Each row was made from one small tree. Brackets hold a mark, then the marks that hang from it, in the order of their numbers. Every link used is in the known rows. Write each row's tree.
Known rows
(j_508 (j_848 (j_356 (j_549 (j_164 j_958))))): [   5   76  109   70   69   77   45 -327  277  140  -56  314 -107 -394
   87 -138  326   17 -151  112   72  -25  255 -229  -30  -60 -428 -352
   89   83 -100   82   77 -120   89  234 -207  -37  -53  -69 -122   61]
(j_766 (j_549 j_164 (j_848 j_356)) (j_601 j_756)): [  71 -267   47  -19  -52  102 -103 -138  159  294  -22   57 -340 -315
  124  -68   21    0 -308  152  226 -286  284 -155  -10 -198 -425 -320
  219  140 -193 -227  292  -71   55  197 -295  -20  153   16 -164   78]
(j_545 (j_792 (j_670 j_508) j_958)): [   6 -312  130  158  265  589   49 -371   53  -28 -291  384 -178   55
  314 -370  617   -5  -43 -136  -19  -82  279   -6  -25 -203   89   28
  -65 -314 -226  325 -181  -40  333  -73  197   41 -108  243   -9  308]
(j_999 j_766 (j_792 (j_756 j_887))): [  75 -359  203  142  218  292   81 -408   22  159 -258  271 -355  -80
   44 -478  314 -212  -93   94   37 -360  361 -113 -122 -147  -13    5
   -1 -215  -17  220 -105 -146  180 -166 -152    8  135  471  -72  245]
(j_549 (j_164 j_958) (j_848 j_356)): [ 134  -74  115   67   42  132   71 -178  227  172  -91  274  -81 -437
  182 -158  151   20 -184  113  139 -170  259 -165  -13  -96 -303 -265
   71  101 -133  -22  183  -85  129  146 -292  -69    5  106  -87   55]
(j_756 (j_601 (j_164 (j_766 j_549)) j_999) j_887): [ 220 -203  175 -221  234  227  115 -521  228  525 -284    8 -507 -227
 -159 -147  110 -107 -278   63  -62 -352   92  -20   38  -96 -249 -304
  115  124   16  -86   84 -199  -87  107 -402  120   53  352 -109   64]
(j_756 j_601 j_887 j_999): [ 399 -361   79 -201  226  482  255 -622   21  178 -426  255 -517 -140
   34 -372  537 -203 -157  185    2 -324  137   -2 -365   41 -255 -244
   81   18 -123  100  -80 -285   17 -160 -151    6  139  388  -64  179]
(j_958 (j_601 j_356 (j_766 j_549))): [ 148 -318  -79    2   20   16  -21 -258  110  277 -181  165 -411 -187
 -298 -186  100  -41 -503   31  -75 -477  174  -93  201 -214 -402 -335
  105  126  -80   11  156 -321  150  185 -218   33 -163   57 -104    1]
(j_848 (j_356 (j_549 (j_164 j_766 (j_958 j_999)))) j_887): [  14  114  196 -130  229  -26   70 -352  203  381   -7  163  -71 -396
  -66 -150  282   24 -198  180  -79 -177  162 -171  -71    6 -328 -318
   73  109  105  -97  298 -127  -82  257 -167  -42  110   88 -216  113]
(j_848 (j_356 (j_549 (j_164 (j_958 (j_601 j_766))))) j_887): [ 116  144   -8  -39   23 -153   85 -394  187  391 -103  101  -75 -487
 -290  -10  276  192 -237  118  -70 -260  179 -192  -66   79 -368 -266
  123   28   57 -124  376 -189   69  303 -254  -76  -96  -49 -319   86]
(j_756 (j_601 j_766 j_958) j_887 j_999): [ 420 -123  138  -22  304  486  255 -663   70  328 -473  224 -437 -104
  -61 -422  353 -125 -194  132 -173 -365  105  -20 -115   95 -152 -256
  -51   65  -42  136    6 -219   71   19 -228    7  145  469 -127   32]
(j_164 (j_766 j_601) (j_958 (j_999 (j_545 j_792)))): [ -29 -416  229 -234  262  373   47 -328  -15  -63 -260  -38  -91   42
  -84 -574  396 -302 -416   88 -161 -344   94   15  370 -222 -196 -220
 -265  296  145  186  366  -11  -67  177   15  -65   14  605 -185  161]
(j_999 j_545 (j_766 (j_601 j_356)) (j_792 (j_670 j_756))): [  92 -467  106  156 -136  174 -166 -256 -174 -115 -433  134 -378  194
 -117 -604  318 -420 -192   16  -46 -331  257  -50  191 -166 -144  -63
 -155  -18  -93  252  -30 -190  372  -27  -62  -23  103  315 -148  216]
(j_356 (j_549 (j_164 j_766 j_958) (j_848 j_887))): [  96   49  145   -8  117  109  -72 -220  346  413  -62  116  -62 -567
   58 -165   20  136 -146   63   34 -139  230 -202 -130  -54 -465 -238
  234  -58   67 -198  255 -112  -14  137 -413  -13   17  219 -148   43]
(j_545 (j_792 (j_670 (j_756 (j_601 j_164))))): [ 317 -302   57 -113  143  566  299 -549  -20  143 -345  144 -311   79
   45 -435  513  -57 -170   33  -70  -97  183  -50  -42  -97   65  -99
  -52  -54 -214  148   28 -130  342    1 -112  -35   16  145   26  266]
(j_756 (j_601 j_356) (j_999 (j_766 j_549))): [ 226 -377   65  -67   47  147   76 -376   70  295 -339  234 -511 -149
 -271 -347  231 -293 -437  194  -70 -513   92  -31    2    5 -371 -392
  110  138 -198   11  -24 -401   76    1 -240   76  -64  303   18  -22]
(j_756 (j_601 j_164 (j_766 j_549)) j_887 (j_999 j_545)): [ 460 -336   93 -176  147  162  -17 -594   62  357 -424  137 -511 -147
  -87 -261  249 -133 -280   82 -203 -557   42  -26  129    4 -325 -352
   30  122 -117    1   65 -358  -32   62 -320  -14  113  444  -69   81]
(j_848 (j_356 (j_549 j_164)) j_887): [ 109   87   29  -46   44   30   36 -375  140  375  -34  267 -301 -355
  107   -8  410  119 -111   47  108 -176  324 -206 -334  -53 -326 -247
  271  -38  -43  -97  133 -137  133   91 -188  -70  -14 -128 -136  252]
(j_766 (j_601 j_164 (j_756 j_887 j_999) j_958)): [ 275 -162  174  -68  272  558  180 -643  113  482 -368  -77 -490    4
   31 -471  108 -131  -51  204 -154 -270  169  -47  114 -146 -110 -177
  -98   46  -24  109  214   43  -64  141 -149  -95  281  301  -75  218]
(j_756 (j_601 j_958) j_999): [ 260 -215  101 -109  252  587  274 -538   38  238 -366   94 -396    7
  -14 -447  464 -146 -240  156 -133 -230   98   -8  -86   56 -179 -256
  -54  113  -75  174  -21  -85   64  -15 -114  -84  -13  351   27   32]
(j_545 (j_792 j_756 (j_958 j_601))): [ -32 -431    2 -110  227  490  340 -421  -27   -3 -149  153 -152   41
  -18 -494  622  -98 -255   70  -11 -121  194    3   29 -113  -28  -20
 -162  -41  -71  264   77  -20  195   25   58  -30 -155  257   60  174]
(j_601 (j_164 (j_766 j_549) j_958) (j_999 (j_545 j_792))): [ -49 -206  269 -119  262  340   34 -380  189  281 -210 -193 -197    9
  -87 -339  100  -94 -350  -59 -161 -393   69  -22  553 -296 -265 -291
 -187  241  119  115  285   53  -54  178 -213   -8 -139  485  -17  117]
(j_958 (j_601 j_164 (j_756 j_887) j_766 j_999)): [ 417  -77   92  -18  137  218  140 -641  112  552 -353 -120 -309 -122
 -166 -334   82   52 -172   25 -182 -344   97   -9  185 -282 -205 -213
  -83   85   13  146  284 -133  -27   41 -290  -97  137  236 -133  150]
(j_958 j_601 (j_999 j_766)): [ 155 -268   89  -75  164  113   93 -303   37  165 -178  112 -147 -192
 -231 -374  335 -169 -382  101 -164 -409   93  -42   38 -142 -207 -169
  -31  143  -42  210  168 -281    4   13  -37 -176  -86  450  -52  135]
(j_549 (j_164 j_766 j_958) (j_848 j_887)): [ 137   30  175   -2  168   81   -1 -174  296  363 -157  104  -75 -499
  114 -199   19  115 -188   40   33 -191  230 -118  -85 -117 -236 -135
  153  -39   52 -122  248 -102   58  152 -421  -22   39  395 -201   87]
(j_164 (j_958 (j_601 j_999))): [  67 -152  102  -97  200  391  189 -447   76  179 -238 -179 -185 -102
 -229 -362  297  -51 -301   80  -86 -214   69  -38  146 -144 -349 -176
 -114  168   34  176  190  -33  -65   44 -101  -90 -153  307  -99  114]
(j_756 (j_601 j_164) (j_999 j_792)): [ 321 -353   77 -121   98  453  202 -576   75  243 -377   57 -391   28
   28 -379  416 -125 -153   49 -146 -362   66   33  -78   43   36 -285
  -61   83  -50  110   -7  -72   97  -89  -92  -69   -6  298   95   86]
(j_792 (j_756 (j_601 j_164 j_958) j_887 (j_999 j_766))): [ 337 -188  183  -25  286  369  310 -681   73  467 -441  187 -383 -123
 -148 -524  224 -217 -130  270 -229 -287  140  -57   64   94   20 -131
  -91  -63 -147  173    3 -198    6   73 -339  -41  166  494   23   77]
(j_999 j_545 (j_766 j_549 (j_601 j_356)) (j_792 j_958)): [-159 -477  156   72 -102   28 -217 -140   14   25 -220  118 -369   45
 -132 -448  273 -440 -291  -13  -21 -499  177  -19  336  -83 -215 -165
  -94  129   55  111   47 -129  185  128  -18   65 -129  358  -66   45]
(j_670 (j_756 j_601) j_848): [ 381 -373   72 -105   87  413  187 -435   -5   38 -365  211 -290  -72
   20 -451  493 -135 -110  182  126  -40  231  -58 -435   -9 -353 -161
   95  158 -169  132 -178 -241  194  -50 -192  -36   62  110 -199   75]
(j_508 (j_848 (j_356 (j_549 (j_164 j_958))) j_887)): [  22  232  121   87   60    8   63 -424  253  237  -82  279 -158 -435
   91  -69  373   85  -57   49   88  -51  276 -236 -227    7 -310 -267
  202  -19  -47   15  108 -168   49  222 -251  -21  -17  -90 -224  202]
(j_756 (j_601 (j_164 j_766) (j_356 j_549)) j_887): [ 342 -319   23 -189  -28   81  109 -492  251  479 -317  379 -452 -355
 -162 -275  223 -211 -174  168  -63 -217  211  -95  -41  -80 -354 -410
  178    7   10  -30   77 -326   60  101 -400   98   45  -74  -44    0]
(j_958 (j_601 j_164) (j_999 (j_792 j_670 (j_756 j_887)))): [ 167 -465   21  -13  234  358  187 -655  -48   60 -292  135 -307   73
   46 -449  388 -148  -70   19 -222 -289  173  -91   92  -83  245  -45
 -137 -206 -135  246   58 -182  -22  -24   17  -62  306  301   54  322]
(j_508 (j_848 (j_356 (j_549 (j_164 (j_766 (j_601 j_756))))))): [   1  -79   67  -50  -21  -49  -73 -247  239  294 -103  194 -228 -324
  -26 -143  213  -43 -261  170   88  -18  292 -118  -17 -209 -434 -395
  113  108  -33   -4  211  -76  100  270 -300   -2  115  -40 -261   10]
(j_164 (j_766 (j_549 (j_848 j_356))) j_958): [ -82 -237  179   43  130  132  -25  -82  302  247   -5  293 -245 -460
  -68  -54   -3  -78 -343  133  143 -261  273 -138   76 -128 -427 -351
  146   74  -47  -64  104 -176   62  141 -370   76  -65  148 -125  -13]
(j_545 (j_792 (j_670 j_508 j_756 (j_848 j_356)) j_999)): [ 121 -394  145  278  217  503  158 -521 -137 -228 -465  449 -127  111
  255 -361  624  -32   92  -42  171  -91  353  -21 -409 -132  -24  -67
  -35 -106 -413  382 -323 -227  337  -84   75  110  110    5 -261  337]
(j_549 (j_164 (j_766 j_601)) (j_848 j_887)): [ 145  -69   63  -74   58   39 -102 -173  209  344 -183   92 -248 -440
   71 -120   10   62 -276  -18   87 -250  264  -71 -188 -137 -184 -141
  235   34    7 -225  283 -108   74  193 -419   14   63  393 -271  133]

Which tree is each row?
[ 129 -488  135  -98  277  512  122 -477 -202 -105 -202  148 -195  236
  224 -664  607 -216 -301   31  -95 -286  199  -49  182 -304 -132 -150
 -204  118 -108  349   92  -84   21 -104   64 -147   95  415  103  286] : (j_958 (j_999 (j_545 (j_792 j_756))))
[ 185  -94  255 -103  227  436  113 -631  106  483 -306 -261 -349  -76
  -84 -469   44 -102 -110  176  -85 -187  154  -69  285 -257 -230 -145
 -120  116   41   57  325   76 -168  148 -222  -32  205  255 -180  232] : (j_766 (j_601 (j_164 j_958) (j_756 j_887) j_999))
[ -17 -227  189  174  241  396   45 -400   42   79 -301  281 -245   60
   54 -483  432 -209 -108  -51 -178 -295  157   19   52   29  134  -62
 -204 -187 -111  316 -176 -107  279 -171   98    2    5  588  141  151] : (j_756 (j_999 j_766 (j_792 j_670 j_958)))
[ 177  -52  201   70  275  161 -129 -207  237  285  -12   48  -38 -360
   81 -275 -141   99 -413   52 -110 -419   56 -200  293 -115 -403 -326
   25  248 -120 -162  306 -169  -90  271 -256  -26  108  427  -60  -68] : (j_601 (j_766 (j_549 (j_164 (j_958 j_999)) j_848)))
[-162 -264  200  166  326  111  -73 -334   30  106 -224  337 -141 -128
    5 -358  306 -107 -203  -51  -63 -228  282  -75   90  -45 -107  -59
   -8  -92 -279  242 -206 -322  138   44  -92  144  -57  433    8   90] : (j_792 (j_670 j_848) j_958 (j_999 (j_766 j_549)))
[ 152   82  126   85   32   63   89 -273  201  268 -112  241 -131 -480
  188  -88  192   90  -91   50  155 -196  282 -167 -212  -30 -188 -179
  184   -1  -81  -93  215 -133   91  132 -335  -54   40   84 -190  196] : (j_549 (j_164 j_958) (j_848 j_356 j_887))
[-219 -193  251  -73  339  169   64 -262   74  184 -161 -175  -72 -177
 -191 -352  127  -50 -470  105  -37 -523  149 -106  303  -99 -200 -120
  -72  201  -46  -97  388  -41   30  353 -112  102 -134  616 -201  113] : (j_545 (j_792 (j_999 (j_766 (j_549 (j_164 j_958)) j_601))))
[ 193  -39  100  164  130  169 -157 -292  173  405  -82  213 -380 -365
   58  -77   -8  148 -304 -132   61 -430  278 -161 -131 -160 -287 -213
  313  -39 -103 -133   93 -285   85   16 -390   39  -36  243 -119  161] : (j_601 (j_766 (j_549 (j_848 j_887))))
[ -41 -356  140  244    8  237 -161 -354  -10 -122 -487  161 -196  115
   28 -494  307 -307  -84 -126 -128 -306  341  -81  184  -61   96  -43
 -140  -37  -35  357  -23  -79  175   38  -70  -78   69  554 -189  161] : (j_999 j_545 (j_766 (j_601 j_958)) (j_792 (j_670 j_848)))
[ 151 -200   31  -61   20   76  -46 -297  268  500 -130  302 -340 -264
 -117 -269   42  -77 -276   71 -113 -177  260 -124  223 -288 -387 -406
   92   48    6   39  108 -157  134  149 -309    5 -111 -121   84    1] : (j_601 (j_164 j_766) (j_356 j_549))
[ 204  -65   74   69   19  253   96 -499   54  171 -157  364 -324 -220
   38 -181  452  -16   91  107  239  -26  371 -193 -659   19 -440 -213
  266   39 -119   52 -147 -251  159  -33 -180  -19   88 -273 -262  274] : (j_670 j_756 (j_848 (j_356 j_549) j_887))
[ 283 -310  108 -176   51  352   47 -490 -109  113 -380  -24 -346   63
   17 -444  569 -204 -292    1  -54 -237   98   29   63 -149 -364 -246
  -59  209  -38  223   16 -134   11 -147 -184 -112  -69  359  -25  108] : (j_756 (j_601 (j_999 j_545)))
